Here is a tiny trained network, its code and every weight. The questions are about switching its units off for an input and a class, where a switched-off unit gives its printed mean instead of its output.

import numpy as np


def w(rows, s, z=0):
    codes = np.array(rows[::2]) - 128.0
    scale = np.full(codes.shape[1], s)
    scale[-1] = z or s
    return codes * scale


def f(y):
    return np.maximum(y, 0)


def log_softmax(a):
    a = a - a.max(-1, keepdims=True)
    return a - np.log(np.exp(a).sum(-1, keepdims=True))


def net(x, mask):
    res = np.array(x, float).reshape(1, 3) / 4 @ E
    y = f(res @ A[0][:, :-1].T + A[0][:, -1])
    res = res + np.where(mask, y, B[0][:, -1]) @ B[0][:, :-1]
    return log_softmax(res[-1] @ U[:, :-1].T + U[:, -1])


A, B = {}, {}
E = w([
[103,248,174,182,78,136,181,85,187,64],'x0',
[79,81,67,206,151,125,151,60,195,131],'x1',
[75,49,152,175,165,227,132,165,98,96],'x2',
],0.014)
A[0] = w([
[249,152,106,43,76,60,97,172,124,188,125],'neuron 0',
[107,208,132,173,109,116,188,32,223,128,182],'neuron 1',
[147,15,129,120,209,153,87,188,132,199,254],'neuron 2',
[92,177,169,110,117,198,81,112,68,145,171],'neuron 3',
[130,116,187,96,151,94,132,175,128,165,121],'neuron 4',
[113,99,154,157,119,177,108,220,24,114,100],'neuron 5',
[170,100,55,109,194,49,64,88,111,223,68],'neuron 6',
[214,135,173,55,77,139,90,192,104,99,129],'neuron 7',
[164,242,215,118,76,151,185,151,121,105,19],'neuron 8',
[99,102,162,182,178,96,190,91,188,179,234],'neuron 9',
],0.011,0.0041)
B[0] = w([
[83,100,76,52,132,202,100,139,10,204,240],'neuron 0',
[92,139,188,222,64,50,33,10,201,140,246],'neuron 1',
[54,29,37,105,121,121,73,120,109,197,252],'neuron 2',
[133,187,173,46,161,111,195,206,149,87,165],'neuron 3',
[84,184,119,121,41,78,114,125,102,139,163],'neuron 4',
[45,132,254,128,181,150,138,149,125,96,198],'neuron 5',
[142,118,50,58,104,169,144,118,39,179,219],'neuron 6',
[249,188,79,60,126,139,69,136,68,174,206],'neuron 7',
[150,104,57,236,247,100,174,93,131,153,212],'neuron 8',
[141,159,122,97,20,124,195,85,66,150,188],'neuron 9',
],0.0093,0.022)
U = w([
[202,208,157,162,141,77,132,169,194,45,1],'0',
[88,62,159,142,111,220,143,176,149,72,63],'1',
[165,167,139,237,50,19,88,42,218,136,184],'2',
[109,180,213,97,129,250,194,148,117,21,55],'3',
[188,174,188,80,142,131,67,199,107,81,77],'4',
[233,103,28,20,113,130,165,201,58,177,145],'5',
[47,41,85,201,197,147,136,85,134,129,194],'6',
[83,129,167,65,99,118,81,141,79,147,192],'7',
],0.011,0.006)

Each question gives the input, the list of numbers given to net, and the class t.
The units are the neurons (one row each of A and B). Each row of codes is followed by its name. A weight is (code - 128) times the scale printed after its matrix; where a second scale follows, it is the last column's (A, B and U).
mask holds one flag per neuron, in row order. A switched-off neuron (its flag False) gives its mean, the last column of its row in B, instead of its output. The means were averaged over made-up inputs and are rounded, as every weight is.
A unit's drop is (log p(t) with every unit on - log p(t) with that unit switched off) / (log p(t) with every unit on - log p(t) with every unit switched off).
The circuit of an input: a set's keep is (log p(t) with only the set's units on - log p(t) with every unit switched off) / (log p(t) with every unit on - log p(t) with every unit switched off). Starting from all 10 units, units are removed one at a time, each time the one whose removal leaves the highest keep (on an exact tie, the one counted first), for as long as the keep stays at least 0.8.
units of the circuit, in order: the units of the circuit, biggest drop first
unit that matters most: the unit with the biggest drop
top k neurons: the k neurons with the biggest drops, biggest first
drop of u: that unit's drop, to one decimal
input [-3,8,-4], class 5: unit that matters most : neuron 6
input [4,-4,3], class 0: top 3 neurons : [neuron 2; neuron 0; neuron 8]
input [1,-8,5], class 4: top 2 neurons : [neuron 5; neuron 7]
input [-1,-1,3], class 6: top 3 neurons : [neuron 7; neuron 0; neuron 9]
input [-3,5,2], class 5: top 4 neurons : [neuron 1; neuron 8; neuron 5; neuron 9]
input [0,0,2], class 1: top 3 neurons : [neuron 1; neuron 8; neuron 7]
input [-3,7,-2], class 5: top 4 neurons : [neuron 6; neuron 9; neuron 8; neuron 5]
input [1,0,3], class 3: top 3 neurons : [neuron 1; neuron 2; neuron 8]
input [-5,0,4], class 6: top 2 neurons : [neuron 2; neuron 7]
input [-8,-2,7], class 6: top 3 neurons : [neuron 5; neuron 2; neuron 0]
input [5,-7,-3], class 5: top 2 neurons : [neuron 7; neuron 0]
input [1,-4,2], class 4: top 2 neurons : [neuron 6; neuron 2]
input [3,1,6], class 3: drop of neuron 2 : 0.2
input [5,-7,7], class 3: drop of neuron 5 : 0.1
input [0,1,-5], class 7: units of the circuit, in order : [neuron 8]
input [-8,-2,6], class 7: drop of neuron 7 : 0.1
